Below is a small trained network, with its code and all its weights. Each question gives an input and a target symbol and asks what happens when units are switched off, that is, made to give their printed mean instead of their output.

import numpy as np


def w(rows, s, z=0):
    codes = np.array(rows[::2]) - 128.0
    scale = np.full(codes.shape[1], s)
    scale[-1] = z or s
    return codes * scale


def f(y):
    return y / 2 * (1 + np.tanh(0.7978845608 * (y + 0.044715 * y**3)))


def softmax(a):
    e = np.exp(a - a.max(-1, keepdims=True))
    return e / e.sum(-1, keepdims=True)


def log_softmax(a):
    a = a - a.max(-1, keepdims=True)
    return a - np.log(np.exp(a).sum(-1, keepdims=True))


def net(x, mask):
    ids = ['δεζλξπτφψω'.index(c) for c in x.split()]
    T = len(ids)
    res = E[ids] + P[:T]
    r = res
    for j in range(3):
        rows = slice(3 * j, 3 * j + 3)
        q, k, v = (r @ M[0][rows].T for M in (Q, K, V))
        z = softmax(np.where(np.tri(T) > 0, q @ k.T / 3**0.5, -1e9)) @ v
        o = O[0][rows]
        res = res + np.where(mask[j], z, o[:, -1]) @ o[:, :-1]
    y = f(res @ A[0][:, :-1].T + A[0][:, -1])
    res = res + np.where(mask[3:7], y, B[0][:, -1]) @ B[0][:, :-1]
    return log_softmax(res[-1] @ U[:, :-1].T + U[:, -1])


Q, K, V, O, A, B = {}, {}, {}, {}, {}, {}
E = w([
[63,48,174,128,116,147,143,149,87],'δ',
[67,135,177,148,178,155,122,93,166],'ε',
[81,115,118,7,18,83,134,90,196],'ζ',
[147,130,164,150,116,80,185,196,155],'λ',
[71,150,122,103,133,154,145,201,182],'ξ',
[68,160,81,189,52,143,127,142,138],'π',
[183,114,175,95,105,235,142,95,110],'τ',
[90,117,119,58,193,147,135,135,127],'φ',
[94,159,171,107,119,110,99,143,87],'ψ',
[68,169,111,123,162,153,164,170,86],'ω',
],0.019)
P = w([
[255,129,166,163,116,209,8,200,98],'0',
[203,146,237,142,92,181,119,175,99],'1',
[150,153,201,149,87,125,139,127,103],'2',
[116,152,191,138,92,85,161,105,96],'3',
[82,157,154,120,83,48,189,113,83],'4',
[53,159,149,106,85,27,207,117,74],'5',
],0.0081)
Q[0] = w([
[87,152,197,116,152,129,114,143,140],'h0',
[180,112,71,133,182,71,72,128,170],'h0',
[115,179,125,87,145,150,136,200,101],'h0',
[174,110,113,161,137,174,86,144,155],'h1',
[73,126,209,135,128,129,130,105,145],'h1',
[155,170,142,227,150,189,97,61,164],'h1',
[43,164,175,147,182,98,162,140,127],'h2',
[126,114,107,102,191,154,93,78,118],'h2',
[118,145,89,251,87,129,124,108,149],'h2',
],0.014)
K[0] = w([
[140,164,101,45,36,69,229,107,95],'h0',
[166,141,71,248,227,136,55,218,85],'h0',
[74,139,74,83,164,61,167,2,121],'h0',
[202,168,133,116,97,163,126,212,114],'h1',
[114,108,241,154,150,110,99,45,198],'h1',
[133,148,200,196,237,230,112,212,197],'h1',
[19,150,124,144,123,62,235,177,101],'h2',
[98,61,119,48,131,126,62,165,33],'h2',
[169,132,80,245,87,213,101,157,42],'h2',
],0.0092)
V[0] = w([
[147,188,172,255,125,128,102,142,93],'h0',
[120,71,98,199,143,191,191,163,208],'h0',
[123,237,117,109,185,82,143,211,214],'h0',
[78,128,80,57,123,53,190,43,160],'h1',
[100,161,170,120,137,87,196,93,137],'h1',
[43,125,144,135,167,119,213,116,40],'h1',
[82,155,78,59,36,55,127,141,170],'h2',
[162,131,95,193,128,44,209,161,57],'h2',
[175,11,176,92,53,77,62,110,127],'h2',
],0.0085)
O[0] = w([
[144,165,148,242,34,137,122,133,60,120],'h0',
[23,112,135,162,109,148,168,195,209,87],'h0',
[53,175,147,117,142,30,119,158,100,184],'h0',
[144,158,181,202,166,192,117,149,173,15],'h1',
[191,127,91,151,105,133,43,171,133,215],'h1',
[147,114,63,188,139,73,91,140,121,192],'h1',
[87,115,132,81,2,148,124,71,106,194],'h2',
[105,133,160,108,152,126,250,110,132,2],'h2',
[128,124,91,153,94,34,146,83,179,15],'h2',
],0.0091,0.0039)
A[0] = w([
[120,79,169,164,211,148,166,185,59,121],'n0',
[106,172,147,255,186,98,153,193,103,27],'n1',
[149,98,142,89,246,106,95,154,133,2],'n2',
[70,100,66,129,117,152,107,198,10,123],'n3',
],0.0075,0.00091)
B[0] = w([
[91,192,144,188,83,76,179,83,189,170],'n0',
[193,153,80,82,111,138,133,188,151,204],'n1',
[73,142,1,167,108,171,208,142,76,174],'n2',
[176,115,181,118,163,138,108,13,220,254],'n3',
],0.0085,0.0094)
U = w([
[138,1,172,230,172,33,178,71,216,181],'δ',
[155,237,71,237,82,130,32,202,223,173],'ε',
[141,162,124,142,112,104,149,112,160,8],'ζ',
[141,151,129,155,63,44,210,171,124,123],'λ',
[46,116,207,90,140,70,92,122,192,202],'ξ',
[32,180,167,205,27,193,170,68,84,80],'π',
[187,106,189,105,117,244,173,176,122,136],'τ',
[71,137,45,143,146,88,150,94,100,193],'φ',
[154,169,164,141,134,43,110,63,53,127],'ψ',
[173,220,176,165,185,89,220,17,218,4],'ω',
],0.0044,0.0038)

Each question gives the input, a string of symbols that net reads in full, and the target symbol t.
The units are the heads (3 rows each of Q, K, V and O) and the neurons (one row each of A and B). Each row of codes is followed by its name. A weight is (code - 128) times the scale printed after its matrix; where a second scale follows, it is the last column's (O, A, B and U).
mask holds one flag per unit, heads first, then neurons. A switched-off unit (its flag False) gives its mean, the last column of its rows in O or B, instead of its output. The means were averaged over made-up inputs and are rounded, as every weight is.
A unit's drop is (log p(t) with every unit on - log p(t) with that unit switched off) / (log p(t) with every unit on - log p(t) with every unit switched off).
The circuit of an input: a set's keep is (log p(t) with only the set's units on - log p(t) with every unit switched off) / (log p(t) with every unit on - log p(t) with every unit switched off). Starting from all 7 units, units are removed one at a time, each time the one whose removal leaves the highest keep (on an exact tie, the one counted first), for as long as the keep stays at least 0.8.
circuit, biggest first: the units of the circuit, biggest drop first
unit that matters most: the unit with the biggest drop
k most important neurons: the k neurons with the biggest drops, biggest first
heads that matter: for each layer, one digit per head in row order, 1 if its drop is at least 0.15 and else 0, layers parted by /
drop when u is switched off: that unit's drop, to one decimal
input ε ε π ε, target π: heads that matter => 101
input ε ψ φ, target φ: unit that matters most => n2
input λ ξ φ τ π δ, target δ: heads that matter => 010
input π τ ξ ξ, target ξ: heads that matter => 100
input φ π λ, target λ: heads that matter => 101
input π π ζ ε ξ ω, target π: circuit, biggest first => n0; h2
input τ δ λ ζ ε, target φ: heads that matter => 100
input π ε ξ, target ξ: heads that matter => 110
input ξ ψ ε ξ ε δ, target δ: heads that matter => 110
input ε π ε, target π: heads that matter => 110
input ζ ξ ψ ξ ξ, target τ: circuit, biggest first => h1; h0; h2
input ε τ ε λ, target λ: heads that matter => 101
input ζ ε ψ, target φ: circuit, biggest first => h0; n2
input ε λ ε ξ ψ, target ψ: unit that matters most => h0
input ψ ε ε ω, target ω: circuit, biggest first => n3; h2; n0
input τ ζ λ ξ, target τ: circuit, biggest first => h1; h0
input φ ε ε τ ψ ω, target ω: circuit, biggest first => h2; n3; n0
input ξ ζ ξ δ, target τ: heads that matter => 111
input λ ε ε, target ε: heads that matter => 101
input π ε ε ε ε, target ε: unit that matters most => h1
input δ ε ξ φ ζ λ, target ω: heads that matter => 111
input ζ ε π φ ε δ, target φ: 2 most important neurons => n2; n3
input ε ψ ξ ψ ε, target ψ: drop when n1 is switched off => 0.0
input λ ψ δ λ π, target π: drop when h0 is switched off => 0.3
input ζ ε ε ε π ε, target φ: drop when n3 is switched off => 0.3
input ε ψ ψ, target ψ: drop when h0 is switched off => 0.7
